Below are the code and all the weights of a small trained network. Each question names an input and a class and asks about switching units off, where a switched-off unit gives its printed mean instead of its output.

import numpy as np


def w(rows, s, z=0):
    codes = np.array(rows[::2]) - 128.0
    scale = np.full(codes.shape[1], s)
    scale[-1] = z or s
    return codes * scale


def norm(h):
    return h / np.sqrt((h * h).mean(-1, keepdims=True) + 1e-5)


def f(y):
    return np.maximum(y, 0)


def log_softmax(a):
    a = a - a.max(-1, keepdims=True)
    return a - np.log(np.exp(a).sum(-1, keepdims=True))


def net(x, mask):
    res = np.array(x, float).reshape(1, 5) / 4 @ E
    u = 0
    for l in range(4):
        y = f(norm(res) @ A[l][:, :-1].T + A[l][:, -1])
        res = res + np.where(mask[u : u + 5], y, B[l][:, -1]) @ B[l][:, :-1]
        u += 5
    return log_softmax(norm(res)[-1] @ U[:, :-1].T + U[:, -1])


A, B = {}, {}
E = w([
[103,148,47],'x0',
[16,41,254],'x1',
[44,181,179],'x2',
[166,3,71],'x3',
[86,144,149],'x4',
],0.0068)
A[0] = w([
[73,88,169,120],'L0N0',
[161,155,132,70],'L0N1',
[86,120,120,105],'L0N2',
[92,169,2,94],'L0N3',
[160,188,186,254],'L0N4',
],0.014,0.0018)
B[0] = w([
[182,176,205,223],'L0N0',
[49,73,99,166],'L0N1',
[244,141,129,160],'L0N2',
[21,94,87,255],'L0N3',
[192,82,1,231],'L0N4',
],0.0054,0.006)
A[1] = w([
[83,38,150,159],'L1N0',
[46,52,22,101],'L1N1',
[242,173,152,254],'L1N2',
[254,110,197,73],'L1N3',
[134,153,57,57],'L1N4',
],0.0087,0.00087)
B[1] = w([
[121,126,175,198],'L1N0',
[117,134,197,254],'L1N1',
[2,144,102,198],'L1N2',
[131,68,131,216],'L1N3',
[75,96,164,213],'L1N4',
],0.0084,0.0049)
A[2] = w([
[97,84,114,162],'L2N0',
[104,180,42,176],'L2N1',
[118,251,94,252],'L2N2',
[139,169,191,160],'L2N3',
[190,50,101,124],'L2N4',
],0.013,0.0026)
B[2] = w([
[87,86,186,214],'L2N0',
[14,7,130,254],'L2N1',
[168,126,4,250],'L2N2',
[109,32,39,180],'L2N3',
[2,174,94,202],'L2N4',
],0.007,0.0061)
A[3] = w([
[255,119,179,37],'L3N0',
[118,78,23,99],'L3N1',
[246,134,168,155],'L3N2',
[128,31,137,254],'L3N3',
[28,175,95,158],'L3N4',
],0.0095,0.0013)
B[3] = w([
[57,197,148,129],'L3N0',
[107,129,60,238],'L3N1',
[91,140,46,128],'L3N2',
[209,255,194,255],'L3N3',
[49,80,61,243],'L3N4',
],0.0071,0.0068)
U = w([
[97,109,95,239],'0',
[143,173,176,2],'1',
[121,86,253,107],'2',
],0.012,0.0012)

Each question gives the input, the list of numbers given to net, and the class t.
The units are the neurons (one row each of A and B). Each row of codes is followed by its name. A weight is (code - 128) times the scale printed after its matrix; where a second scale follows, it is the last column's (A, B and U).
mask holds one flag per neuron, layer by layer. A switched-off neuron (its flag False) gives its mean, the last column of its row in B, instead of its output. The means were averaged over made-up inputs and are rounded, as every weight is.
A unit's drop is (log p(t) with every unit on - log p(t) with that unit switched off) / (log p(t) with every unit on - log p(t) with every unit switched off).
unit that matters most: the unit with the biggest drop
top k neurons: the k neurons with the biggest drops, biggest first
k most important neurons of layer l: the k neurons of layer l with the biggest drops, biggest first
drop of u: that unit's drop, to one decimal
input [2,3,-7,-2,4], class 2: unit that matters most -> L0N4
input [1,1,-1,1,7], class 2: top 4 neurons -> (L1N3 L2N2 L2N4 L1N2)
input [5,-2,3,4,6], class 2: top 2 neurons -> (L1N1 L2N2)
input [6,3,-8,8,7], class 2: 2 most important neurons of layer 2 -> (L2N2 L2N0)
input [0,-7,-4,4,8], class 2: 2 most important neurons of layer 2 -> (L2N2 L2N1)
input [1,5,-8,-2,-7], class 2: 2 most important neurons of layer 1 -> (L1N0 L1N3)
input [7,-5,-1,6,6], class 2: 2 most important neurons of layer 1 -> (L1N1 L1N4)
input [7,0,-3,6,4], class 2: 2 most important neurons of layer 1 -> (L1N1 L1N0)
input [5,0,-1,8,7], class 2: 2 most important neurons of layer 2 -> (L2N2 L2N0)
input [5,3,1,4,7], class 2: drop of L3N3 -> -0.1
